Here is a tiny trained network, its code and every weight. The questions are about switching its units off for an input and a class, where a switched-off unit gives its printed mean instead of its output.

import numpy as np


def w(rows, s, z=0):
    codes = np.array(rows[::2]) - 128.0
    scale = np.full(codes.shape[1], s)
    scale[-1] = z or s
    return codes * scale


def f(y):
    return np.maximum(y, 0)


def log_softmax(a):
    a = a - a.max(-1, keepdims=True)
    return a - np.log(np.exp(a).sum(-1, keepdims=True))


def net(x, mask):
    res = np.array(x, float).reshape(1, 5) / 4 @ E
    y = f(res @ A[0][:, :-1].T + A[0][:, -1])
    res = res + np.where(mask, y, B[0][:, -1]) @ B[0][:, :-1]
    return log_softmax(res[-1] @ U[:, :-1].T + U[:, -1])


A, B = {}, {}
E = w([
[132,226,121,77,91,88,211,174,84,89,174,71],'x0',
[111,135,105,72,113,136,184,130,172,147,2,110],'x1',
[133,149,131,72,125,133,61,144,213,165,164,28],'x2',
[142,152,130,168,144,76,53,134,25,160,57,49],'x3',
[129,128,128,128,128,128,128,128,128,128,128,128],'x4',
],0.0064)
A[0] = w([
[134,133,125,88,133,125,194,124,182,129,8,111,60],'neuron 0',
[136,137,122,116,136,132,111,130,158,129,138,96,39],'neuron 1',
[125,124,122,138,130,120,149,126,102,130,123,162,18],'neuron 2',
[128,125,126,134,134,121,133,134,120,131,132,138,98],'neuron 3',
[125,119,126,121,122,135,162,129,175,119,161,160,89],'neuron 4',
[121,151,126,95,127,132,65,142,217,144,159,43,36],'neuron 5',
[129,156,122,124,130,125,157,135,120,124,141,112,68],'neuron 6',
[127,121,118,118,124,124,162,125,189,121,159,162,88],'neuron 7',
[125,142,132,121,129,120,141,135,125,119,133,115,90],'neuron 8',
[137,188,123,95,113,116,212,140,83,121,172,80,62],'neuron 9',
[137,125,127,143,125,119,111,129,118,127,167,136,108],'neuron 10',
[114,120,129,109,120,138,171,122,178,125,165,162,98],'neuron 11',
[128,130,133,119,129,137,87,124,174,132,140,79,35],'neuron 12',
[125,127,130,112,121,133,157,122,148,126,78,113,47],'neuron 13',
[125,123,128,161,131,137,200,129,27,114,84,235,2],'neuron 14',
[123,131,119,112,124,129,162,136,158,140,52,123,64],'neuron 15',
[136,68,128,152,124,140,40,122,170,138,87,184,41],'neuron 16',
[125,110,123,132,134,132,110,119,142,137,125,147,70],'neuron 17',
[134,129,127,128,124,126,125,136,131,121,127,129,105],'neuron 18',
[131,128,131,135,131,130,109,133,111,126,167,138,92],'neuron 19',
[127,140,128,123,129,120,128,129,127,127,79,111,99],'neuron 20',
[117,125,130,112,130,141,187,126,214,127,180,175,107],'neuron 21',
[124,153,135,119,112,131,163,134,108,119,144,100,62],'neuron 22',
[126,176,126,105,111,120,197,138,92,123,167,84,63],'neuron 23',
[130,74,130,156,131,142,52,114,170,139,92,174,45],'neuron 24',
[113,104,127,130,126,134,105,117,149,132,98,149,71],'neuron 25',
[128,117,131,135,123,130,116,134,138,124,120,136,89],'neuron 26',
[133,116,126,145,132,115,85,120,89,122,232,144,97],'neuron 27',
[128,128,132,137,129,134,117,125,112,127,160,129,109],'neuron 28',
[118,150,129,148,130,106,46,125,14,138,53,41,61],'neuron 29',
[125,138,124,131,129,125,142,118,119,118,145,108,77],'neuron 30',
[133,140,131,113,125,129,108,128,156,126,135,92,51],'neuron 31',
[130,123,130,152,138,128,85,128,83,126,239,145,87],'neuron 32',
],0.014,0.0025)
B[0] = w([
[67,181,133,137,55,174,121,147,128,126,123,106,219],'neuron 0',
[130,111,122,128,113,107,128,112,132,125,132,117,154],'neuron 1',
[129,110,126,122,112,104,126,114,136,127,135,118,145],'neuron 2',
[128,123,124,130,121,126,124,127,131,128,128,122,133],'neuron 3',
[181,132,120,126,132,146,119,139,122,136,123,146,185],'neuron 4',
[128,66,128,126,76,61,134,81,121,128,144,104,224],'neuron 5',
[113,130,128,126,159,122,125,129,125,129,125,130,154],'neuron 6',
[184,124,131,130,131,139,125,143,119,127,123,149,190],'neuron 7',
[119,127,125,125,148,128,127,128,127,131,131,126,144],'neuron 8',
[78,123,128,136,227,121,124,123,132,129,120,135,215],'neuron 9',
[109,141,128,124,106,145,124,135,125,128,120,119,156],'neuron 10',
[190,131,131,130,133,143,129,141,127,127,131,153,195],'neuron 11',
[129,99,125,129,105,91,133,102,123,126,134,114,174],'neuron 12',
[104,150,123,133,98,145,128,137,124,133,118,118,162],'neuron 13',
[140,57,125,115,68,50,123,76,134,132,153,86,212],'neuron 14',
[94,163,133,136,82,155,130,138,123,125,125,115,181],'neuron 15',
[83,138,127,120,217,117,138,132,129,127,127,130,213],'neuron 16',
[118,126,123,135,157,125,121,127,120,130,128,127,150],'neuron 17',
[130,129,131,132,130,123,130,129,124,129,127,129,129],'neuron 18',
[111,144,125,132,105,143,127,129,125,127,123,123,154],'neuron 19',
[128,145,136,139,101,146,123,136,123,126,128,121,156],'neuron 20',
[215,126,129,126,130,149,122,145,122,127,125,165,227],'neuron 21',
[109,128,129,126,169,123,128,130,129,127,127,130,162],'neuron 22',
[91,130,127,131,210,118,124,130,133,130,126,129,199],'neuron 23',
[90,138,129,129,215,116,132,134,127,123,131,125,207],'neuron 24',
[104,140,127,132,163,128,128,134,129,128,125,129,162],'neuron 25',
[126,132,124,131,141,127,127,129,133,131,131,128,138],'neuron 26',
[87,166,129,133,68,162,131,146,136,132,109,110,201],'neuron 27',
[116,142,128,126,109,138,131,135,136,125,124,121,150],'neuron 28',
[253,126,127,119,133,170,133,156,135,124,134,194,245],'neuron 29',
[117,126,130,125,144,135,131,128,136,134,121,130,142],'neuron 30',
[127,109,123,125,113,104,131,113,124,124,135,118,157],'neuron 31',
[83,174,131,132,65,166,131,140,124,127,109,109,206],'neuron 32',
],0.028,0.012)
U = w([
[243,133,121,115,127,181,127,172,118,120,124,207,240],'0',
[55,214,133,153,48,197,131,159,122,124,88,86,152],'1',
[61,134,115,127,254,107,138,132,136,124,119,137,93],'2',
[139,47,110,106,70,43,136,53,124,124,166,87,1],'3',
],0.0076,0.001)

Each question gives the input, the list of numbers given to net, and the class t.
The units are the neurons (one row each of A and B). Each row of codes is followed by its name. A weight is (code - 128) times the scale printed after its matrix; where a second scale follows, it is the last column's (A, B and U).
mask holds one flag per neuron, in row order. A switched-off neuron (its flag False) gives its mean, the last column of its row in B, instead of its output. The means were averaged over made-up inputs and are rounded, as every weight is.
A unit's drop is (log p(t) with every unit on - log p(t) with that unit switched off) / (log p(t) with every unit on - log p(t) with every unit switched off).
The circuit of an input: a set's keep is (log p(t) with only the set's units on - log p(t) with every unit switched off) / (log p(t) with every unit on - log p(t) with every unit switched off). Starting from the 12 units with the biggest drops (on a tie, the unit counted first), units are removed one at a time, each time the one whose removal leaves the highest keep (on an exact tie, the one counted first), for as long as the keep stays at least 0.8.
units of the circuit, in order: the units of the circuit, biggest drop first
unit that matters most: the unit with the biggest drop
top k neurons: the k neurons with the biggest drops, biggest first
drop when u is switched off: that unit's drop, to one decimal
input [2,-8,-6,5,-6], class 1: unit that matters most => neuron 32
input [4,-5,1,2,3], class 1: top 2 neurons => (neuron 32; neuron 27)
input [-3,8,-3,-5,-4], class 1: top 2 neurons => (neuron 0; neuron 29)
input [-5,7,8,7,1], class 3: top 3 neurons => (neuron 5; neuron 12; neuron 21)
input [0,5,-1,4,2], class 1: top 4 neurons => (neuron 0; neuron 21; neuron 15; neuron 11)
input [-6,-3,-8,-7,-7], class 3: top 3 neurons => (neuron 14; neuron 29; neuron 2)
input [-7,4,-1,5,-6], class 2: top 2 neurons => (neuron 16; neuron 24)
input [-2,-5,-6,-3,3], class 3: top 2 neurons => (neuron 14; neuron 0)
input [6,-6,7,-2,-3], class 3: top 2 neurons => (neuron 5; neuron 0)
input [5,-4,-5,1,-3], class 2: top 3 neurons => (neuron 9; neuron 5; neuron 0)
input [-8,-7,2,-7,5], class 2: top 4 neurons => (neuron 16; neuron 24; neuron 29; neuron 0)
input [1,7,-4,-6,-3], class 1: top 3 neurons => (neuron 0; neuron 29; neuron 15)
input [4,8,-7,-7,6], class 1: top 2 neurons => (neuron 0; neuron 29)
input [4,-2,4,-2,6], class 2: top 2 neurons => (neuron 14; neuron 9)
input [-2,3,-6,2,3], class 3: units of the circuit, in order => (neuron 14)
input [6,-2,-6,-5,-2], class 2: top 2 neurons => (neuron 9; neuron 29)
input [-4,4,8,3,4], class 3: drop when neuron 5 is switched off => 0.2
input [7,-6,-6,-4,-7], class 2: drop when neuron 23 is switched off => 1.2
input [4,-2,1,0,7], class 2: drop when neuron 0 is switched off => 0.1
input [-5,-8,6,-5,-6], class 1: unit that matters most => neuron 32
input [5,5,8,5,6], class 3: drop when neuron 5 is switched off => 1.7
